Here is a tiny trained network, its code and every weight. The questions are about switching its units off for an input and a class, where a switched-off unit gives its printed mean instead of its output.

import numpy as np


def w(rows, s, z=0):
    codes = np.array(rows[::2]) - 128.0
    scale = np.full(codes.shape[1], s)
    scale[-1] = z or s
    return codes * scale


def norm(h):
    return h / np.sqrt((h * h).mean(-1, keepdims=True) + 1e-5)


def f(y):
    return np.maximum(y, 0)


def log_softmax(a):
    a = a - a.max(-1, keepdims=True)
    return a - np.log(np.exp(a).sum(-1, keepdims=True))


def net(x, mask):
    res = np.array(x, float).reshape(1, 4) / 4 @ E
    u = 0
    for l in range(3):
        y = f(norm(res) @ A[l][:, :-1].T + A[l][:, -1])
        res = res + np.where(mask[u : u + 4], y, B[l][:, -1]) @ B[l][:, :-1]
        u += 4
    return log_softmax(norm(res)[-1] @ U[:, :-1].T + U[:, -1])


A, B = {}, {}
E = w([
[13,170,81,142,219,145],'x0',
[81,75,96,58,38,98],'x1',
[157,184,205,141,187,137],'x2',
[153,178,155,245,74,65],'x3',
],0.011)
A[0] = w([
[58,76,120,156,198,165,149],'0.n1',
[139,46,79,55,78,106,52],'0.n2',
[135,144,250,134,157,146,112],'0.n3',
[134,154,159,152,239,210,4],'0.n4',
],0.011,0.0038)
B[0] = w([
[117,144,65,61,188,125,224],'0.n1',
[56,89,208,113,66,165,253],'0.n2',
[36,146,136,110,162,5,225],'0.n3',
[206,74,156,172,225,202,240],'0.n4',
],0.011,0.0066)
A[1] = w([
[56,130,78,41,165,184,3],'1.n1',
[111,195,85,223,163,125,55],'1.n2',
[144,82,138,59,59,114,81],'1.n3',
[176,157,153,253,90,102,190],'1.n4',
],0.0077,0.0048)
B[1] = w([
[101,175,101,127,86,87,209],'1.n1',
[132,133,171,138,181,141,181],'1.n2',
[76,8,174,102,114,150,236],'1.n3',
[124,179,104,156,85,143,255],'1.n4',
],0.015,0.0042)
A[2] = w([
[129,201,165,188,133,127,141],'2.n1',
[137,152,56,100,125,167,5],'2.n2',
[103,181,97,160,159,216,183],'2.n3',
[206,137,98,94,3,170,138],'2.n4',
],0.011,0.0035)
B[2] = w([
[226,158,177,114,126,20,255],'2.n1',
[176,164,80,192,188,82,150],'2.n2',
[183,50,102,1,135,109,254],'2.n3',
[86,138,25,181,64,161,239],'2.n4',
],0.0074,0.0044)
U = w([
[163,149,93,192,78,104,126],'0',
[86,56,166,106,61,130,233],'1',
[172,170,98,98,121,179,1],'2',
[194,125,119,108,249,147,174],'3',
[85,129,39,65,177,68,96],'4',
[177,181,182,181,154,41,185],'5',
[91,127,107,70,128,165,37],'6',
],0.016,0.0075)

Each question gives the input, the list of numbers given to net, and the class t.
The units are the neurons (one row each of A and B). Each row of codes is followed by its name. A weight is (code - 128) times the scale printed after its matrix; where a second scale follows, it is the last column's (A, B and U).
mask holds one flag per neuron, layer by layer. A switched-off neuron (its flag False) gives its mean, the last column of its row in B, instead of its output. The means were averaged over made-up inputs and are rounded, as every weight is.
A unit's drop is (log p(t) with every unit on - log p(t) with that unit switched off) / (log p(t) with every unit on - log p(t) with every unit switched off).
The circuit of an input: a set's keep is (log p(t) with only the set's units on - log p(t) with every unit switched off) / (log p(t) with every unit on - log p(t) with every unit switched off). Starting from all 12 units, units are removed one at a time, each time the one whose removal leaves the highest keep (on an exact tie, the one counted first), for as long as the keep stays at least 0.8.
circuit, biggest first: the units of the circuit, biggest drop first
top k neurons: the k neurons with the biggest drops, biggest first
top k neurons in layer l: the k neurons of layer l with the biggest drops, biggest first
drop when u is switched off: that unit's drop, to one decimal
input [-7,-3,-5,4], class 0: circuit, biggest first -> (1.n4, 2.n4)
input [8,-4,-4,2], class 3: circuit, biggest first -> (0.n4, 0.n3)
input [5,-3,1,5], class 3: circuit, biggest first -> (2.n3, 0.n4)
input [2,3,0,3], class 0: circuit, biggest first -> (0.n1, 0.n2, 0.n3)
input [2,-2,-1,-2], class 3: circuit, biggest first -> (0.n4)
input [-7,-3,-1,1], class 0: top 3 neurons -> (0.n2, 2.n4, 1.n4)
input [-5,7,4,8], class 0: top 3 neurons -> (0.n2, 1.n4, 2.n4)
input [-4,0,0,2], class 0: top 3 neurons -> (0.n2, 1.n4, 0.n1)
input [-4,-1,5,-3], class 5: top 4 neurons -> (0.n3, 0.n1, 1.n3, 2.n3)
input [3,3,-1,4], class 5: top 2 neurons in layer 2 -> (2.n1, 2.n4)
input [2,6,4,6], class 5: top 2 neurons -> (2.n1, 0.n2)
input [-8,-6,0,-2], class 5: top 2 neurons -> (0.n3, 0.n2)
input [-1,3,6,1], class 5: top 2 neurons in layer 0 -> (0.n1, 0.n2)
input [1,7,8,3], class 5: circuit, biggest first -> (0.n2)
input [2,3,-8,8], class 0: drop when 2.n4 is switched off -> 0.1
input [2,1,0,3], class 5: drop when 0.n4 is switched off -> 0.1
